Below is a small trained network, with its code and all its weights. Each question gives an input and a target symbol and asks what happens when units are switched off, that is, made to give their printed mean instead of their output.

import numpy as np


def w(rows, s, z=0):
    codes = np.array(rows[::2]) - 128.0
    scale = np.full(codes.shape[1], s)
    scale[-1] = z or s
    return codes * scale


def softmax(a):
    e = np.exp(a - a.max(-1, keepdims=True))
    return e / e.sum(-1, keepdims=True)


def log_softmax(a):
    a = a - a.max(-1, keepdims=True)
    return a - np.log(np.exp(a).sum(-1, keepdims=True))


def net(x, mask):
    ids = ['αβεζηλσ'.index(c) for c in x.split()]
    T = len(ids)
    res = E[ids] + P[:T]
    u = 0
    for l in range(3):
        r = res
        for j in range(2):
            rows = slice(4 * j, 4 * j + 4)
            q, k, v = (r @ M[l][rows].T for M in (Q, K, V))
            z = softmax(np.where(np.tri(T) > 0, q @ k.T / 4**0.5, -1e9)) @ v
            o = O[l][rows]
            res = res + np.where(mask[u + j], z, o[:, -1]) @ o[:, :-1]
        u += 2
    return log_softmax(res[-1] @ U[:, :-1].T + U[:, -1])


Q, K, V, O = {}, {}, {}, {}
E = w([
[140,99,187,122,210,144],'α',
[133,214,214,194,173,102],'β',
[154,250,93,122,169,119],'ε',
[178,46,116,161,209,226],'ζ',
[152,202,88,79,126,103],'η',
[105,48,183,202,150,55],'λ',
[66,85,88,104,133,151],'σ',
],0.016)
P = w([
[204,91,101,44,232,82],'0',
[193,60,88,93,198,64],'1',
[176,89,64,137,191,82],'2',
[165,86,67,142,164,105],'3',
[137,126,67,185,182,105],'4',
[123,60,68,126,164,150],'5',
[95,115,90,176,165,138],'6',
[75,85,96,155,153,164],'7',
[73,109,97,198,135,187],'8',
[51,125,125,192,118,181],'9',
[31,199,143,254,86,165],'10',
[41,155,123,208,83,212],'11',
[20,86,125,159,97,238],'12',
],0.0073)
Q[0] = w([
[221,167,134,63,87,64],'L0H0',
[177,97,251,211,255,134],'L0H0',
[150,162,93,86,166,126],'L0H0',
[176,129,201,175,156,98],'L0H0',
[101,137,21,199,84,104],'L0H1',
[154,173,174,69,93,137],'L0H1',
[72,93,143,84,153,60],'L0H1',
[230,51,100,144,118,139],'L0H1',
],0.0078)
K[0] = w([
[151,52,159,98,215,68],'L0H0',
[2,190,112,163,12,177],'L0H0',
[174,106,79,78,173,141],'L0H0',
[76,144,117,78,94,196],'L0H0',
[74,100,128,208,125,115],'L0H1',
[171,218,214,112,158,82],'L0H1',
[60,128,210,135,54,75],'L0H1',
[159,144,129,147,104,208],'L0H1',
],0.0082)
V[0] = w([
[124,130,118,106,48,188],'L0H0',
[45,53,65,103,94,90],'L0H0',
[109,121,141,105,250,115],'L0H0',
[210,126,183,107,140,106],'L0H0',
[144,113,143,138,103,157],'L0H1',
[94,133,116,161,245,164],'L0H1',
[127,124,56,168,132,184],'L0H1',
[201,155,131,2,61,87],'L0H1',
],0.0081)
O[0] = w([
[146,158,78,111,143,192,40],'L0H0',
[141,181,73,183,126,120,72],'L0H0',
[93,155,117,113,121,63,234],'L0H0',
[254,170,176,60,132,158,144],'L0H0',
[184,108,122,85,144,174,114],'L0H1',
[107,106,72,127,141,106,255],'L0H1',
[170,29,107,125,95,150,155],'L0H1',
[159,146,106,202,155,109,25],'L0H1',
],0.0074,0.0083)
Q[1] = w([
[167,150,136,138,133,135],'L1H0',
[121,109,203,113,130,121],'L1H0',
[145,127,154,102,105,122],'L1H0',
[152,148,106,143,114,122],'L1H0',
[89,102,149,144,172,129],'L1H1',
[9,74,157,148,127,120],'L1H1',
[104,122,51,106,131,102],'L1H1',
[171,111,199,169,132,146],'L1H1',
],0.016)
K[1] = w([
[194,91,104,141,184,77],'L1H0',
[103,86,199,161,43,125],'L1H0',
[140,149,79,52,141,88],'L1H0',
[126,172,126,100,163,104],'L1H0',
[81,68,124,155,82,156],'L1H1',
[2,140,174,134,77,252],'L1H1',
[151,175,122,81,90,137],'L1H1',
[159,84,203,224,133,141],'L1H1',
],0.0092)
V[1] = w([
[162,255,74,66,138,225],'L1H0',
[199,250,79,111,151,150],'L1H0',
[148,121,140,206,135,225],'L1H0',
[85,147,201,178,173,131],'L1H0',
[165,85,116,192,161,156],'L1H1',
[160,109,187,198,51,121],'L1H1',
[229,154,95,37,127,21],'L1H1',
[127,248,153,31,185,178],'L1H1',
],0.007)
O[1] = w([
[95,168,105,19,203,83,10],'L1H0',
[103,88,145,48,105,169,45],'L1H0',
[117,43,166,42,155,3,62],'L1H0',
[85,17,19,159,189,21,156],'L1H0',
[176,49,246,167,99,176,118],'L1H1',
[81,40,195,88,109,185,78],'L1H1',
[186,250,93,133,88,140,150],'L1H1',
[42,115,145,83,207,161,94],'L1H1',
],0.0059,0.011)
Q[2] = w([
[138,129,141,156,181,204],'L2H0',
[176,141,112,141,227,120],'L2H0',
[201,114,198,74,149,116],'L2H0',
[145,59,91,136,95,53],'L2H0',
[157,86,47,131,68,2],'L2H1',
[35,158,134,33,143,110],'L2H1',
[153,150,213,58,177,23],'L2H1',
[119,123,156,38,69,144],'L2H1',
],0.0088)
K[2] = w([
[126,166,29,44,72,128],'L2H0',
[191,176,88,198,98,169],'L2H0',
[254,132,201,136,170,87],'L2H0',
[69,49,103,179,124,147],'L2H0',
[89,68,134,49,50,126],'L2H1',
[180,205,108,112,149,118],'L2H1',
[246,146,126,155,192,170],'L2H1',
[247,170,167,136,118,137],'L2H1',
],0.0082)
V[2] = w([
[116,157,84,176,112,115],'L2H0',
[150,66,156,188,162,142],'L2H0',
[132,135,179,87,142,148],'L2H0',
[173,87,128,191,236,173],'L2H0',
[108,255,177,183,114,117],'L2H1',
[128,104,174,169,156,151],'L2H1',
[94,97,113,132,36,59],'L2H1',
[83,109,187,145,171,100],'L2H1',
],0.0094)
O[2] = w([
[113,90,173,97,105,195,255],'L2H0',
[109,176,111,76,72,180,159],'L2H0',
[80,98,126,168,90,118,16],'L2H0',
[121,173,121,103,78,169,186],'L2H0',
[128,110,127,110,99,60,172],'L2H1',
[191,174,155,52,158,152,155],'L2H1',
[164,156,88,195,46,35,191],'L2H1',
[140,165,136,44,84,1,113],'L2H1',
],0.0083,0.009)
U = w([
[140,181,17,125,208,159,96],'α',
[81,104,152,91,154,149,223],'β',
[86,69,153,145,143,162,69],'ε',
[82,132,177,144,140,254,128],'ζ',
[93,33,197,165,150,184,81],'η',
[198,113,98,137,124,138,4],'λ',
[4,78,25,235,121,200,195],'σ',
],0.0057,0.0028)

Each question gives the input, a string of symbols that net reads in full, and the target symbol t.
The units are the heads (4 rows each of Q, K, V and O). Each row of codes is followed by its name. A weight is (code - 128) times the scale printed after its matrix; where a second scale follows, it is the last column's (O and U).
mask holds one flag per head, layer by layer. A switched-off head (its flag False) gives its mean, the last column of its rows in O, instead of its output. The means were averaged over made-up inputs and are rounded, as every weight is.
A unit's drop is (log p(t) with every unit on - log p(t) with that unit switched off) / (log p(t) with every unit on - log p(t) with every unit switched off).
The circuit of an input: a set's keep is (log p(t) with only the set's units on - log p(t) with every unit switched off) / (log p(t) with every unit on - log p(t) with every unit switched off). Starting from all 6 units, units are removed one at a time, each time the one whose removal leaves the highest keep (on an exact tie, the one counted first), for as long as the keep stays at least 0.8.
circuit, biggest first: the units of the circuit, biggest drop first
most important unit: the unit with the biggest drop
which heads matter: for each layer, one digit per head in row order, 1 if its drop is at least 0.15 and else 0, layers parted by /
drop when u is switched off: that unit's drop, to one decimal
input σ β σ λ ζ β ζ ε ζ, target ζ: most important unit => L1H1
input ε α η η ζ, target η: which heads matter => 10 / 11 / 10
input α λ ε σ β, target σ: circuit, biggest first => [L2H1 L0H0]
input η η ε β, target η: circuit, biggest first => [L1H0 L1H1 L2H0 L2H1]
input β ζ η σ ε ζ α ζ, target ζ: which heads matter => 11 / 01 / 11
input η ζ β λ β β α ζ α, target ζ: which heads matter => 01 / 11 / 11
input ε β λ ζ σ σ ε η ε β λ β β, target λ: which heads matter => 00 / 10 / 01
input λ ε β σ β η η ε, target σ: circuit, biggest first => [L2H1 L1H1 L1H0]
input η ε α, target η: circuit, biggest first => [L2H0 L1H1 L1H0]
input ε σ η β ζ ε ζ α, target ζ: circuit, biggest first => [L2H1 L0H1 L1H1 L2H0]
input β ζ ζ η η σ η ζ α, target η: which heads matter => 10 / 11 / 10
input α ε ζ λ α, target λ: which heads matter => 00 / 11 / 01
input β σ λ β β η ε λ σ β, target σ: which heads matter => 10 / 00 / 00
input η λ η ε ε, target σ: most important unit => L1H0
input ζ λ ζ, target λ: circuit, biggest first => [L2H1 L1H1]
input σ ζ ζ β, target ζ: circuit, biggest first => [L2H1 L2H0 L1H1]
input α β α ζ α ζ α ε α β β, target β: which heads matter => 10 / 11 / 01
input β ε β β λ α, target λ: circuit, biggest first => [L2H1 L1H0 L0H0]
input ζ α η η β β η, target σ: which heads matter => 10 / 11 / 11
input ζ η ζ, target η: which heads matter => 10 / 11 / 11
input η σ λ ζ λ, target λ: circuit, biggest first => [L1H1 L2H1 L1H0]
input η ζ η β η, target σ: which heads matter => 00 / 11 / 11
input β ζ ζ η σ σ β ε λ η λ β, target λ: drop when L1H0 is switched off => 0.2
input α β α β α ε β σ β β β β α, target β: drop when L1H0 is switched off => 0.3
input β β λ, target λ: drop when L2H0 is switched off => 0.0
input β σ σ η σ λ λ β σ α, target σ: drop when L2H1 is switched off => 0.1
